In the rows, 128 means zero.
Here are made-up objects, facts about them, and rows of numbers that follow some of those facts. Name the object behind each unnamed row.

There are 2 kinds of fact about the objects: ζ, ω.
baden (ζ 130)
baras (ζ 159) (ω grokle)
batim (ζ 130) (ω viko)
bebrun (ζ 353)
beklis (ζ 130)
bemik (ζ 390) (ω vegi,vugol)
bevoda (ζ 353) (ω klaplo,vabrus)
bezar (ζ 390) (ω baden,plusur)
bobok (ζ 159) (ω klifor)
boli (ζ 577) (ω zosker)
bragrum (ζ 159)
brakuful (ζ 159) (ω sena)
brigrul (ζ 357) (ω tetrak)
brigus (ζ 353) (ω drabi)
briza (ζ 353) (ω fafor,fonek,zabadon)
brogu (ζ 577) (ω pesum)
broniken (ζ 130) (ω pokizal,bevoda,klikleduk,ragol,plusur)
brudru (ζ 130) (ω fipluk,suzifle)
brugrin (ζ 390)
bunos (ζ 159)
bupu (ζ 159) (ω sada,bebrun)
bustiskas (ζ 834)
dabos (ζ 357) (ω gropo)
dastuk (ζ 834) (ω dremigrer)
degri (ζ 159) (ω flatris)
diplozo (ζ 357)
dizi (ζ 357) (ω drenal,klizes)
drabi (ζ 159) (ω piplakle)
dremigrer (ζ 353) (ω naplugres)
drenal (ζ 130) (ω rapa)
drikes (ζ 834) (ω zozam)
drulen (ζ 390) (ω klufas,mefle)
druvim (ζ 159)
durer (ζ 357) (ω gralun)
fafor (ζ 353) (ω drenal)
figom (ζ 357) (ω gralun)
fipluk (ζ 834) (ω zistem)
flabim (ζ 353)
flatris (ζ 390) (ω flustom)
fleflos (ζ 353)
flovo (ζ 577) (ω flabim)
flupur (ζ 353) (ω ragol)
flustom (ζ 357) (ω vulok)
fonek (ζ 159)
fotas (ζ 357)
fudebrer (ζ 159) (ω gipi)
fupu (ζ 357) (ω vostis,zosker,peguk)
fuvape (ζ 357)
gaklom (ζ 357) (ω zugulak)
geklon (ζ 130)
gife (ζ 357) (ω lomel)
gikan (ζ 390) (ω skotru)
gipi (ζ 577) (ω pubrur,lafluk)
goplen (ζ 159) (ω tetrak)
gosir (ζ 390)
grabes (ζ 357) (ω sada)
gralun (ζ 353) (ω pubrur)
graner (ζ 834) (ω druvim)
grenur (ζ 390) (ω grokle)
grofan (ζ 390) (ω bebrun,brigus)
groker (ζ 577)
grokle (ζ 834) (ω bebrun)
gropo (ζ 357) (ω skotru)
gutrafus (ζ 130) (ω baras)
gutro (ζ 357) (ω stestok,niser,tapebal)
kepi (ζ 130) (ω lubon)
ketram (ζ 130) (ω rugrek)
kezon (ζ 159) (ω zaklok,klotri)
klapli (ζ 353) (ω plukas)
klaplo (ζ 577)
klasam (ζ 353) (ω klotri)
kledravus (ζ 834) (ω fonek,trodre,brigus)
klifor (ζ 577) (ω grabes)
klikleduk (ζ 577)
kliran (ζ 390) (ω brigrul)
klizes (ζ 159) (ω naplas)
klotaplam (ζ 130) (ω kezon,klotri,skiple)
klotri (ζ 357) (ω fipluk)
klotu (ζ 159) (ω baden)
klufas (ζ 577)
kofir (ζ 159) (ω vostis,bunos)
koges (ζ 577) (ω goplen)
kudrovis (ζ 577)
kunen (ζ 353) (ω zozam,naplugres)
kuzu (ζ 834) (ω naplugres)
lafluk (ζ 130) (ω zozam)
lomel (ζ 834) (ω plova,plegozon)
losko (ζ 130) (ω gikan)
lotres (ζ 357) (ω peguk)
lovakle (ζ 130) (ω bemik)
lubon (ζ 159)
lufir (ζ 159) (ω skeve,zistem)
mefle (ζ 834) (ω geklon)
mever (ζ 577)
mider (ζ 357) (ω zistem)
naplas (ζ 353) (ω plukas,ragol)
naplugres (ζ 130) (ω drabi,rovopes)
niser (ζ 130) (ω brigus)
nuklar (ζ 130) (ω baden)
peguk (ζ 353) (ω suklal,pemur)
pemur (ζ 577)
pesum (ζ 130)
piplakle (ζ 577) (ω vulok,mever)
plafes (ζ 159) (ω tuskir)
plamidre (ζ 577) (ω sada)
plamu (ζ 577) (ω plukas)
plegozon (ζ 390) (ω brigus)
pligome (ζ 390) (ω dizi)
plinem (ζ 353) (ω skikol,zistem,sidun,suzifle)
plova (ζ 834) (ω vabrus)
plukas (ζ 353)
plupliskol (ζ 357) (ω lufir,bragrum)
plusur (ζ 834) (ω vegi)
pokizal (ζ 130) (ω diplozo)
pori (ζ 577)
pozel (ζ 577) (ω skikol)
pubrur (ζ 159) (ω druvim,sidun,plamu)
ragol (ζ 353)
rapa (ζ 390)
revon (ζ 130) (ω beklis)
rovopes (ζ 353)
rugrek (ζ 834) (ω vegi,brugrin,baden)
rugrol (ζ 159)
sada (ζ 353) (ω piplakle)
sena (ζ 390) (ω ragol)
senubrik (ζ 357)
sidun (ζ 834) (ω drabi)
skamegum (ζ 353) (ω groker)
skatra (ζ 834) (ω boli)
skeve (ζ 357) (ω stestok,brugrin)
skikol (ζ 353) (ω rovopes,bebrun,zakoplo,diplozo)
skiple (ζ 130) (ω briza)
skitokle (ζ 834)
skotru (ζ 130)
skufik (ζ 130)
skuplor (ζ 390) (ω klotaplam)
staskir (ζ 130) (ω zosker)
stede (ζ 834)
stestok (ζ 834) (ω plukas)
stetuk (ζ 353) (ω grenur,tapebal,zaklun)
stokasto (ζ 390) (ω tetrak)
suklal (ζ 159) (ω tetrak)
suko (ζ 577) (ω plafes)
sulo (ζ 357) (ω brigrul,rugrek,fotas)
suzifle (ζ 130) (ω suklal,bebrun)
tabo (ζ 834) (ω bustiskas,mider)
tapebal (ζ 357) (ω vegeplok)
tetrak (ζ 577)
toplugor (ζ 130)
tregrum (ζ 357) (ω bemik,fotas,vugol)
trelom (ζ 130) (ω gaklom,vegeplok,gralun,klifor)
trifan (ζ 390) (ω drenal,bragrum)
trodre (ζ 390) (ω fafor,lubon,toplugor)
troflir (ζ 159) (ω zosker)
tulo (ζ 357) (ω pesum,brigus)
tuskir (ζ 357)
vabrus (ζ 390) (ω lufir)
vegeplok (ζ 834)
vegi (ζ 159) (ω bebrun,peguk)
vetan (ζ 130) (ω ketram)
viko (ζ 159) (ω fafor,toplugor)
vitri (ζ 130) (ω lotres,kudrovis)
vivar (ζ 834) (ω baden)
vonek (ζ 159) (ω peguk)
vostis (ζ 159) (ω plamidre)
voves (ζ 357) (ω plafes,baras)
vugol (ζ 577) (ω zistem)
vulok (ζ 130) (ω skitokle)
zabadon (ζ 159)
zaklok (ζ 130) (ω sada,fuvape)
zaklun (ζ 357)
zakoplo (ζ 159) (ω sada,kepi)
zistem (ζ 390) (ω naplugres)
zosker (ζ 353) (ω skikol,vostis)
zozam (ζ 834)
zugulak (ζ 159) (ω drabi)

Known rows:
zosker: [116 150 132 126 136 150 166  83  96 175 148 124 148 147 109 136  83 115
 159 183 155 136  59  83 144  81 118]
fudebrer: [126 121 131 145 103  86 136 160 125 133 122  96 133 164 140 111 107 164
 105  87 122 160 179 162 123 162 122]
revon: [ 97  99 148  89  79 119 107  97 195  87 133 119 164 122 134 141 160 102
 185  87  93  90 153 149 112 120 154]
stestok: [127 136 137 114 101 115  80 193 132 145 104 153 143 146 160 106 157 143
 129 128 131 109 146 140 117 165  89]
rugrek: [150 115 119 125 144  87  76 136 123 143  73 150 124 142 142 125 120 117
 134 109 136  98 139 143 128 158 114]
sada: [ 87 147 156 137 102 155 176 111  79 166 175 118 122 136 104 161 105 114
 169 195 164 151  79  90 155  89 112]
zakoplo: [123 122 106 139 136 133 150 161 138 151 130 110 180 103 123 103  65 115
 122 113 149 174 166 149 133 138 141]
piplakle: [ 97 109 120 158 138 167 129 165  74 153 127 138 106  81 113 151 156 142
 136 141 148 189 139 170 138 104 113]
skuplor: [146 139 136 160 149 119 147 116 131 162 127 114 146 119 114 123  83 166
  80 135 119 152 169 131  97 132 140]
rapa: [145 179 144 139 119 141 146 142 164 136 136 137 151  92 123 102  84 128
  54 161 149 143 171  88  76 134 115]
fleflos: [119 147 157 123 103 106 187  84 119 131 131 126 135 157 116  94 139 152
 124 169 148 130 102  86 121  84 117]
zabadon: [156 150 128 134 104 150 167 176 177 111 130 121 152  85 150  97  74 112
  73 122 154 163 166 120 105 159 122]
brigrul: [149 156 116 136 180 104 134  97 116  68 157 189  36 128 115 114 182 123
 102 130 148  74  86  87 166 151 158]
kudrovis: [145 120  96 147 140 121 121 145  92  87  76 182  57 108 128 140 159 121
 107 131 187 134 155 131 120 105  99]
brudru: [127 112 133 106 118 134 103  67 173 124 117  88 117 127 151 192 129  88
 193  82  70  72 128 166 125 143 157]
suzifle: [130 127 127  99 106 121  87  78 163 109 120 133 104 128 141 201 117  62
 209  92 112  65 133 146 136 141 153]
plusur: [160 115 110 129 146 113  90 145 132 131  75 165 116 126 127 159 103  98
 150 109 154  98 143 130 130 149 119]
drulen: [127 112 141 146 126  61 138 109 125 126 113 128 156 140  82  87 122 178
  95 115 142 163 202 119  93 115 133]
pokizal: [127 112 123  84 106 167  85  96 186 127 116 109 169 122 143 167 118  73
 196 105  76  85 100 144 124 127 138]

Rows to name:
No name comes twice in this set of rows, the named rows included.
[147 161 132 128 119 162 157  99  81 148 150 154  96 158 116 165  68  91
 155 188 169 107  62  53 142  90  92]	bebrun
[125 172 144 125 120 115 163  89  96 155 123  98 133 191 137 100 118 166
 112 169 115 114  80 101 128 104  99]	bevoda
[153 147 127 140 131 123 108 148 110 166 127 116 121 172 121 144  74 155
  77 142 116 136 146 104  97 140  88]	vabrus
[117  90 129  88 119 125  92  75 174 121 119 114 155 121 141 164 124  75
 216  96 101  82 124 155 129 127 159]	gutrafus
[139 136 113 141 168  41 100  97 120 157  90 139 128 165 102 116  85 146
 105 137 146 122 188 119 117 139 136]	bezar
[101 114 145 157 121 111 135 139 111 154 161 126 131 122  84 153 105 149
 120 144 141 183 177 119 119 129 135]	flatris
[124 104 124 150 106 165 142 192 106 144 167 105 110 132 122 158  72 116
 137 108 148 187 141 134 141 150 125]	drabi
[126 127 140 101 100 172 122  94 196 118 136  83 151  95 158 170 136  90
 174  88  63  84 124 167 104 134 164]	klotaplam
[139 111 107 130 134  58 110 141 128 131  84 132 129 162 133  86  81 129
 118  92 154 137 176 134 128 150 130]	klotu
[125  89 113 135 147 137 101 132 137 149  89 135 166  97 122 138 111 126
 157 115 134 146 146 158 130 124 135]	skatra

Now the same objects, written a new way:
Some rows with their names:
vetan: [136 105 121 157 177 158 116 101 128 136  96 123 121 116 120 102 130  99
 153  88 154 104  61 146  95 123 146  70 135  77  49 129 114  90 130 111]
losko: [140 102 165 152 172 139 135 113 132 149  88 122  78 125 112 104 124  72
 114  77 152 105  69 149  83 109 165  83 111  70  65 147  79 127 131 115]
plegozon: [ 72 118 125 128 122 162 121 141 148 122 106 120  68 118 144 112 136 176
 115  78 130 113 161 134 139 145 141 114 117 143 142 100 133 125 128 127]
trelom: [107  95 114 135 193 164 151 131 120 133  89 105 105 116 112  92 153 107
 130  92 149 135  76 174 145 129 196  41 125  78  75 133 116  99 121 118]
vabrus: [111 102 123 148 123 187 105 127 171 134 121 139  99  92 146 114 124 173
 110  83 133  95 141 112 126 132 109 131 117 162 115  82 135 103 120 148]
vugol: [161 117 123 133 129 126 141 104 172  99 115  82 141 127 165  99 137 113
 155 143 133 154 124 161 133 110 114 151 124 147 114 125 121 129 163 117]
skiple: [126 102 137 140 166 140 139 130  89 135  89  98  97 134 156 103 160  58
 137  91 126  84  71 161 110 138 131  66  88  91  82 112 122  97 157 113]
suklal: [ 98 135 129 164 164 149  73 122  78 112 151 197 123 176  89 172 115 103
 103 221 113 111 142 118 127 113 123 132 183  53 126  57 117  92 145  93]
kunen: [112 115 134  90 105 139 135 150 161  92 142  79 126  94 131 132 123 193
 103 107 159 166 163 120 144 139 104 174 113 173 126 151 149 151 124 128]
plusur: [140 127  94 116 107  79 139  78 114 146  85  83 148 131 144 138  89 189
 182 111 147 148 116  89  61 152  72  94 127 185 137 195 135 128 119 156]
mider: [150 143 135 105  88 105 133 145 160 114 161 128 177 125 144 118 136 133
 120 183 145 177 134 148 172 104  96 218 128 130 189 121 140 147 137 135]
drikes: [135  97 116  93 125  94 170 113 135 128  84  49 143 107 142 120  90 174
 125 120 153 177 109  97  91 144 100  92  84 185 145 182 116 163 111 172]
vitri: [121 109 138 151 193 136 114 106  95 109  83 113 114 140 111 114 128 110
 143 101 163 117  77 157 108 122 135  58 129  59  60 123 102 101 143 104]
fudebrer: [ 90 104 128 150 169 186 115 166 119 128 170 184 117 144  89 145 122  81
  65 209 102 138 127 128 168 113 172 131 160  72 137  68 115 109 114 116]
gipi: [162 132 127 126 155 132 151 114 153  93 112  91 159 125 127 110 139 113
 135 125 119 155 130 154 154 113 152 115 112 148 109 134 111 145 133 121]
baden: [162 126 110 180 164 147 106  67 131 160  81 159 104 131 150  95 147  81
 167  99 131  78  84 141  63 114 133  89 137 106  71 108 105  96 137 103]
bragrum: [113 118 128 166 142 178 107 158 117 153 170 202 114 157 132 144 137  54
  95 211  83  94 125 121 135 113 122 151 146  91 144  48 132  95 148 122]
plinem: [104 119 135  89 101 132 125 151 154  94 155  84 131  96 123 151 120 215
 127 104 166 162 159 126 159 147  90 164 141 163 113 163 167 133 126 128]
gropo: [170 172 175 106  92  73 123 143 137 129 167 153 169 135 102 135 111 105
  91 149 129 152 148 118 146  86 135 207 120 122 178 150 106 192 114 131]

Rows to name:
No name comes twice in this set of rows, the named rows included.
[182 155 124 114 106 114 116 141 139 117 170 163 224 120 104 132 126 133
 126 151 126 158 131 110 174 108 125 181 140 139 160 134 151 144  95 147]	skeve
[ 91 107 165 141 142 156 118 192  69 139 180 178 121 166 115 162 121  43
  81 200  84  84 106 119 158 145 132 138 141  60 142  73 146  93 152 122]	viko
[104 167 112 101  82 107 145 122 139 136 134 120  83 111 155 132 158 194
 149 102 118 132 202 121 127 144 129 162 128 191 166 151 146 164 129 119]	sada
[ 79 107 133 127 121 151 104 141 146 120 130 121  74 119 130 132 112 198
 132  80 152 117 149 132 150 157 126 109 144 121 118 127 146  96 130 130]	grofan
[183 144 115 149 126 127 133  97 155 119 123 122 165 120 140 115 132 102
 182 121 116 114 121 139 128 116 130 130 137 159  96 140 126 120 139 119]	klikleduk
[130  97 132 159 175 163 141 104 146 138  80 113  89 119 143  87 152  83
 124 113 147 121  76 158  92 115 146  79 110  89  84 100  90 117 138 109]	lafluk
[144  93  97 101 108 107 170  98 153 140  84  56 129 114 174 114 101 177
 141 139 147 174 110 102  70 136  68 111  91 207 155 158 124 146 127 167]	fipluk
[121  87 102 155 158 163 139 100 154 157  89 109  72 121 184  70 162 101
 154 127 151 127  75 178 102 119 132  89 121  92  92 102 108  93 152 105]	naplugres
[138  79 117 151 174 174 134 130 145 133 103 118 135 108 104  88 125 107
 152  80 156 120  47 152 130 136 156  60 142  73  49 139 129  66 117 128]	broniken
[ 88 102 152 126 130 155 113 156 143 111 126 117  80 112 139 125 119 167
  97  77 145  93 134 120 143 147 116 127 101 127 118 107 143 116 135 142]	skuplor
[ 89 120 145 156 168 148  78 135  83 118 168 192 126 167  77 171 105 102
  98 208 120 117 128 120 139 117 135 121 194  42 122  73 121  85 136 100]	vonek
[159 171 126 111 105  94 134 137 123 125 156 146 182 137 111 130 142 124
 120 157 119 159 161 136 165 111 142 183 130 137 191 131 137 169 110 125]	tapebal
[150 143 143 133 146  96 114  92 107  66 108  96 173 148 108 143 120 132
 146 126 144 133 134 152 132 122 118 114 132 114  91 142 118 132 153 103]	koges
[138 156 109 106 117 141 137 122 144 107 136 123 141 102 117 138 162 182
 114  87 115 138 196 111 133 140 133 141 110 208 147 127 140 163  98 135]	gralun
[101 129 152 133 116 149 107 161 112 120 118 135  95 124 157 144 128 121
 104  64 109  49 141 103 121 151 105 120  89 152 129  94 148 117 136 141]	rapa

Now the same objects, written a new way:
Named rows:
tetrak: [123 141 181 145 123 141 125 132  50 101 145 120 108 119 136 137 113 150
 138 152 138 128  89 166 121 143]
rapa: [129  87 139 172 128 112 133 118  84 114 113 115 103 117 119 114 131 102
 138 162 111 177 129 107 118 123]
gosir: [124 117 142 186 125 125 124 122 159 119 117 129  99 131 150 103 142 119
 139 166 117 157 126 135 131 129]
drenal: [112  96 111 101 127 105 144 125 128 130 130 119 140 100 108 118 109  97
 111 132 133 145 121  92 119 124]
vivar: [154 149  91 167 133  89 122 135 147 131 105 150 140  99 117 169 127 125
 101 129  92 134 129 177 136 132]
lufir: [121 155 123  68 116 144 141 132  71 128 151 114 168 135 110 163 106 143
 121 122 143  96 125 104 120 116]
flovo: [ 98 148 146 117 124 143 128 122 133 124 145 126 118 132 138 108 144 179
 141 181 127 135 134 103 132 132]
graner: [165 138 101 111 150 101 115 129 183 145 122 146 131 115 127 131 133  96
 115 131 115 136 146 163 139  92]
senubrik: [110 111 127 166 123 200 136 123 192 130 126 128  96 141 149 107 130 131
 136 128 102 151 149 131 124 144]
plukas: [177 134  97 145 148 133 124 128 153 126 115 125 145  99 128 157 105  71
 110 114 136 136  93 115 120  99]
pubrur: [131 165 137  46 128 158 131 131 119 135 154 114 150 147 133 131 114 132
 124 122 163  85 135  93 126  91]
zosker: [159 106 110 134 142 114 113 138 136 125 104 137 145 111 136 123 153 126
 114  98 133 101  90 141 128 139]
mefle: [138 123  92 124 136 102 125 126 233 131 128 153 128  85 141 120 134 104
 106 139 108 149 102 146 137 130]
zakoplo: [109 130 133  50 120 129 136 132  80 132 145 120 148 146 123  97 134 164
 129 110 163  87 107 101 126 128]
kofir: [110 144 133  53 121 140 134 138  97 132 132 130 157 144 139 101 153 189
 117 116 145  71 115  81 131 147]
ragol: [176 120  90 154 146 136 128 131 142 122 101 132 154  92 127 167 116  86
 104 114 117 141  88 111 119 109]
klikleduk: [135 149 149 128 135 153 134 128  20 110 111 116 119 124 132 122 118 161
 124 163 118 133 110  99 120 126]
staskir: [116 114 137 102 129 100 124 137  91 133 106 132 143 125 143 100 154 143
 110 120 135  96 131 108 135 146]
rugrol: [110 147 133  67 113 153 143 132 164 131 153 126 155 124 141 125 122 157
 118 134 157  98  97  88 127 133]

Which object is each row?
No name comes twice in this set of rows, the named rows included.
[156 126 103 162 130 113 117 137 138 119 106 139 140 108 130 149 141 131
 114 103 126 110  97 159 128 145]	peguk
[132 148 105 136 123 107 140 136  74 144 104 131 154 129 116 132 133 129
  96 134 110 113 163  90 131 127]	broniken
[162 111 123 156 141 106 118 130 122 114 118 134 141 107 132 156 116 103
 130  89 146 125  78 152 123 135]	bebrun
[132 126 146 131 121  96 124 137  82 128 135 130 138 132 118 135 125 122
 125 111 139 105 128 150 130 136]	suzifle
[140 157 151  57 128 168 130 133 126 129 155 115 147 134 146 135 101 117
 125 126 166 100  97 105 123  94]	druvim
[129  92  77 109 126  90 136 120 188 137 132 135 153 116  85 152 148 129
 135 112 129 138 122 120 124 126]	briza
[ 99 171 157 143 128 133 137 114 110 116 131 132 122 148 141 131 122 195
 150 156 143 136 137 115 139 147]	suko
[126 134 132 119 129  95 136 124 110 134 131 131 141 125 117 150 106 104
 125 120 145 134 145 108 130 118]	niser
[109 111 142 177 122 183 126 132 130 122 104 126  91 144 147  99 139 139
 133 108  94 135 143 141 123 165]	lotres
[113 137 125  68 117 152 149 130  99 123 152 114 158 118 115 149 103 132
 126 127 154 116  97  92 115 117]	bragrum
[168 113 117 134 139 113 115 133 146 124 121 128 134 113 123 142 133  99
 125  99 142 118  93 166 122 116]	rovopes

Now the same objects, written a new way:
Named rows:
kliran: [141 131 134  98 125 141  66 150 151  89 122 109  92 151 181  78 146 120
 134 130 139 132 129 140 130 125  85 134 104 141]
lotres: [163  96 137  92 167 156  91 149 165 125 138 102 128 142 151  90 122 172
 105 118 130 107 135 142 113 126 112 116 151  75]
grenur: [162 102 134  97 140 148  68 150 131  99 114 117  81 141 163  81 137 168
 110 134 135 128 144 129 138 131  91 116 143 102]
zakoplo: [208  74  98 127  83 163 129 191 138 143  74 172 131  94 168 105 134 150
  16 189 168 111 155 138 125 174  96 124  67 144]
trifan: [151 101 133 105 131 155  63 142 131  92 108 121  66 131 173  77 140 156
 113 138 147 145 147 124 150 121 105 121 142 112]
rugrol: [148  80 155 153 109 190  84 131 135 132  93 142 120 126 189  89 134 126
  99 174 192 106 117 153 156 171 155 138 116 115]
fudebrer: [160  65 162 130 117 181  91 161 136 113  96 158 114 127 182  83 139 137
  74 155 162 102 131 143 133 146 162  98 123 109]
tregrum: [156  84 135 113 150 171  86 152 166 108 127 115  96 116 165  82 131 151
 107 129 146 137 146 126 138 109 133 129 143 105]
vonek: [163  86 147  99 118 154 104 153 154 134  91 150 158 128 176 122 118 154
  90 152 145  84 100 191 100 169 125 107 126  98]
klufas: [134 110 144 137 119 178 102  89 125 128 110 174  72 109 152  92 158 121
 130 134 134 155 146  87 124 136 133 107 152 114]
zabadon: [145  80 158 152 109 193  84 127 134 133  93 142 120 125 190  86 137 124
  96 174 193 109 116 153 157 169 156 140 116 116]
diplozo: [131 122 117 109 120 169  97 123 176 116 100 116 110  93 184  90 113 147
 103 143 160 166 119 136 144 137 114 133 129 125]
niser: [116 132 161 130 151 108 112 125  85 128  95 164 132  79 190 132 117 168
 152 132 128 123 105 110 101 184 127  77 138 187]
mider: [174  48 122 118 131 143  97 186 200  99 118 140  89  81 163 139 129 134
 146 135 130 143 139 198 127  65 142 186 147 139]
fafor: [143 135 122 155 156 176 145  60 179 190 176 150 101  96 148 115 169 103
 148  94 107 183 118  76 110  81 106 119 132 143]
pligome: [145 117 119  96 114 138  77 139 146  99  91 123  86 112 184 103 130 161
 124 149 142 156 123 153 139 135  83 130 130 131]
vitri: [129 119 136 118 120 139 111 117 129 122  90 181 117  85 154 132 129 130
 128 142 141 127 145 129  97 172 125 135 156 148]
klikleduk: [127 140 143 138 118 163 105  82 135 137 123 170  89 121 170 104 169  92
 128 127 141 146 132 108 122 128 114 123 136 149]
skufik: [123 109 153 131 126 164  99 111 115 110  99 181  91  99 152  95 145 118
 116 135 151 129 170  91 116 164 152 123 163 129]

Which object is each row?
No name comes twice in this set of rows, the named rows included.
[184  24 145 153 142 124  54 197 145  79 130 129  48 105 173 134 155 139
 199 144 135 127 140 197 157  60 144 205 149 166]	zistem
[139 116 158 114 164 122  63 154  90  95 120 101  89 134 205  79 127 199
 138 127 127 135 103 110 146 132 102  59 129 145]	plegozon
[182  35 142 167 136 146  97 140 148 138 137 183  69 103 129 160 171 112
 191 137 121 117 149 174 115  86 148 201 170 134]	vugol
[215  60 123 121 118 164 116 197 122 144 101 160 136 134 154  89 142 164
  17 168 157  76 164 124 115 168 107 100  91 107]	bupu
[186  15 160 158 122 170  86 182 154 119 112 161 107 117 170 128 152 118
 128 166 167  83 136 207 140 111 177 181 139 125]	lufir

